Each row has a name. After each piece below comes the name of the row it's from. Each question is about the rows just above it.

[112  69 154 124 157 130] = K_119
[137 134 102 144  99  70] = K_730
[117  82 171 130 160 153] = K_236
The row with [157 130] is
K_119
find: [137 134 102]
K_730
The row with [102 144] is
K_730

[122 100 155 113 147  64  68] : K_21
[130 110 132 112 101  85  68] : K_702
[146 135 112 151 127 109  68] : K_752
[131 121 173 118 115  96  68] : K_363
[120  88 127 111 141  58  68] : K_235
[133 117 165 120 115  98  68] : K_649
[129 105 166 116 161  69  68] : K_690
[140 130 191 119 120 102  68] : K_546
[155 134 114 162 128 118  68] : K_472
[101 155 120 117 153  67  68] : K_198
[120 115  96 120 152  68  68] : K_675
[115  96 120] is in which row?
K_675
[133 117 165 120 115  98  68] is in which row?
K_649
The row with [120 115  98] is
K_649
The row with [113 147] is
K_21
find: [128 118]
K_472
find: [101 155]
K_198
[116 161  69] is in which row?
K_690

[117 134 102 128 130 147 106 143] = K_764
[126 118 105 140 126 162 112 139] = K_772
[135 102 128 166 131 166 158 130] = K_745
[122 127 102 132 128 154 106 142] = K_955
[134 102 128 130 144 140  96 141] = K_466
[117 135 102 127 130 147 106 142] = K_179
[127 115 108 144 125 164 117 138] = K_496
[ 82 149  91 106 115 140  73 140] = K_142
[101 144  99 118 125 140  95 141] = K_851
[126 102 134 127 156 107 106 142] = K_638
[123 125 102 134 127 156 107 142] = K_422
find: [125 102 134 127 156 107]
K_422
find: [134 102 128 130 144 140  96 141]
K_466
Which row holds [134 102 128 130 147]?
K_764
Which row holds [127 102 132 128]?
K_955

[116  83 145 132 137 126 123 108 116 153 109 142 133 136 145 128 118 145
  97 144 106  95 126 125 116 124  88 130 136 133 117 137] : K_929
[101  98  95 117 121 129 127  97 141 120 136 141 132 135 137 127  94 130
 116 125 141 120 139 135 151 108 110 110 135 101 139 132] : K_29
[128 153 134 145 126 134 108 153 140 105 100 131 156 127  80 163 165 177
 118 129 131 152 171 123  97 127 146 137 140 139  93 160] : K_577
[106 116  80 108 143 127 108 116 147 146 155 130 111 124 130 120  98 108
 117 132 135 123 133 147 167  94 140 109 119 113 154 140] : K_940
[131 118 125 114 150 115  95 105 124 106 145 148  89 146 108 131 186 125
 126 123 146 115 124 144 150  93 167 137 113 152 154 146] : K_36
[101  98  95 117 121 129 127  97 141 136 136 141 132 144 137 127  94 130
 116 125 141 120 139 135 151 108 110 110 135 101 139 132] : K_723
[129 129 130 108 153 126 134 108 131  89 106 146 186 124 105 125 148 145
  98 133 114 125 104 115  95 149 171 134 140 111  74  98] : K_280
find: [126 134 108 153]
K_577
find: [108 131  89 106 146 186 124 105 125 148 145]
K_280
find: [145 132]
K_929
[74 98] is in which row?
K_280
Which row holds [ 95 149 171 134 140 111]?
K_280
The row with [132 135 137 127  94 130 116 125 141 120] is
K_29

[136 125 134 137 142 106 134 132 132 140 120 121]  K_196
[143 112 133 135 139 122 136 144 144 136 122 104]  K_684
[135 110 136 135 130 119 134 134 133 138 119 124]  K_987
[145 116 153 186 139 118 139 138 145 148 121 120]  K_793
[135 118 138 139 139 120 139 144 144 142 118 123]  K_469
find: [143 112 133 135 139 122 136 144 144 136 122 104]
K_684
find: [134 133 138 119]
K_987

[147 136 168 135 187 119 105 122  78 139]  K_206
[173 133 153 119 135 141 100 126 160 119]  K_18
[125 144 129 141 131 117 140 166 104 127]  K_602
[149 117 132 109 149 157 138 100 136 129]  K_442
[ 86 187 136 105 135 119 168  92 139 130]  K_251
[ 92 119  86 168 136 135 187 105 100 151]  K_509
[173 133 153 119 135 141 100 118 135 130]  K_527
[ 56 102  90 122 111 125 145 107 146 130]  K_865
find: [187 136 105 135 119 168  92]
K_251
find: [ 92 119  86 168 136 135 187 105]
K_509
find: [100 118 135 130]
K_527
find: [187 136 105 135 119 168]
K_251
find: [119 105 122  78 139]
K_206
[126 160 119] is in which row?
K_18

[134 121 139 140] = K_948
[128 133 107 107] = K_766
[ 91 114 110 149] = K_568
[117 116 141 162] = K_529
[151 139 118  73] = K_576
[114 117 115 114] = K_336
[141 133 107 119] = K_717
[157 137 127  85] = K_100
[151 139 130  99] = K_393
The row with [133 107 107] is
K_766
find: [141 133 107 119]
K_717
Where do [ 91 114] appear?
K_568
[128 133] is in which row?
K_766

[134 112 125 117 140 128 136 118 162 100 103 180 128 128 111 117 169 138
 125 109 110  80 134 129 148 123 147  91  98 142 131  85 146 113 125 111
 136 112  88  98 123 143 115 107 126 119 119 150 109 125 141 106 114 114
 110] = K_6
[128 134 136 117 161 130 120 111 158 105 128 149 168 129 120 146 146 117
 138 160 131 127 153 134 116 106 149 137 103 144 121  89 120 132 139 130
  83 126 114  99 113 131 119 151 130 155 132  95  87  98 113 126 119  89
 124] = K_552
[128 113 120 125 114 146 128 139 149 156 150  90  87 146 154 130  72 130
 102 125 107 110 112 128 147 141  96 140 138 113 145 140 142 100 116 133
 147 128 146 147 120 161 165 136 125 123 118 173 167 161 128 149 126 154
 147] = K_258
[104 136 123 125 118 127 115 133  93 162 143  70 109 126 155 131  90 125
 125 135 142 166 105 130 124 131 109 166 151 106 138 185 126 132 125 131
 134 134 164 163 133 122 144 145 128 134 136 117 159 130 120 149 123 147
 154] = K_253
[ 98 130 127 129 138 166 121 130  96 113 116 154 124 113  91 101 176 149
 128  98 141 111 131 126 128 134 150  83 137 150 117 150 122 139 127 117
 165 121 113 147 158 100  99  81 126  95 118 130 121 134 150 108 120 144
 125] = K_845
[100 121 116 127 138 158 107 147  74 137 131 135 114 116 100  98 145 134
 130 100 142 132 119 120 120 133 134 104 160 121 122 179 126 130 134 116
 174 121 133 150 161 101 111  86 125  97 127 131 148 144 138 111 143 143
 137] = K_901
[152 154 141 123 125  85 139 116 136 124 139 127 142 136 140 150 123 109
 137 156 142 159 145 151 105 115 151 179 117 132 121 118 110 153 136 145
  87 133 146 118 107 136 130 158 151 156 146  81  91  97 112 136 130 104
 135] = K_457
find: [128 134 136 117 159 130 120]
K_253
Which row holds [104 135]?
K_457
[130 120 111 158 105 128 149] is in which row?
K_552
[123 125 118] is in which row?
K_253

[ 92 132 125 120 126 119 122 128 123 137 128 127 138 140 129 122 129 137
 119 115 124 121 115 128 108 136 132 126 146 119 138 135 121 140 124 139
 129 136 149 133 142 124 135 137 129 130 127 136 125 131 128 148 122 122
 127] : K_534
[130 125 130 121 131 140 112 130 131 132 127 128 120 120 131 100 162 124
 122 125 121 131 154 128 131 128 123 125 114 107 132 144 150 127 135 147
 130 113 147 132 139 120 123 127 123 127 131 130 124 128 141 133 121 116
 159] : K_522
[131 138 125 132 121 121 126 135 123 140 122 130 129 151 132 143 133 122
 127 136 128 116  69 130 155 121 126 139 148 136 137  97 133 145 126 117
 125 130 111 124 117 138 104 143 130 132 137 116 110 119 135 110 120 125
 131] : K_810
[106 125 129  99 135 139 133 130 114 141 125 126 128 142 127 147 159 145
 127 122 118 136  93 132 132 122 127 142 133 104 123 132 155 124 136 121
 123 133 113 127 133 119 121 124 143 133 133 125 141 130 130 115 151 120
 124] : K_39
[125 122 129 136 135 136 117 130 118 134 139 132 121 123 132 154 104 147
 121 139 136 132 188 124 126 131 127 113 143 129 122 154 137 141 126 129
 127 130 116 121 126 130 101 134 108 119 127 128 127 125 122 136 125 114
 127] : K_776
Which row holds [130 111]?
K_810
find: [104 147 121]
K_776
Where do [130 125 130 121 131 140 112 130 131 132 127 128 120 120 131 100 162 124
 122 125 121 131 154 128 131 128 123 125 114 107 132 144 150 127 135 147
 130 113 147 132 139 120 123 127 123 127 131 130 124 128 141 133 121 116
 159] appear?
K_522
find: [118 134 139 132 121]
K_776

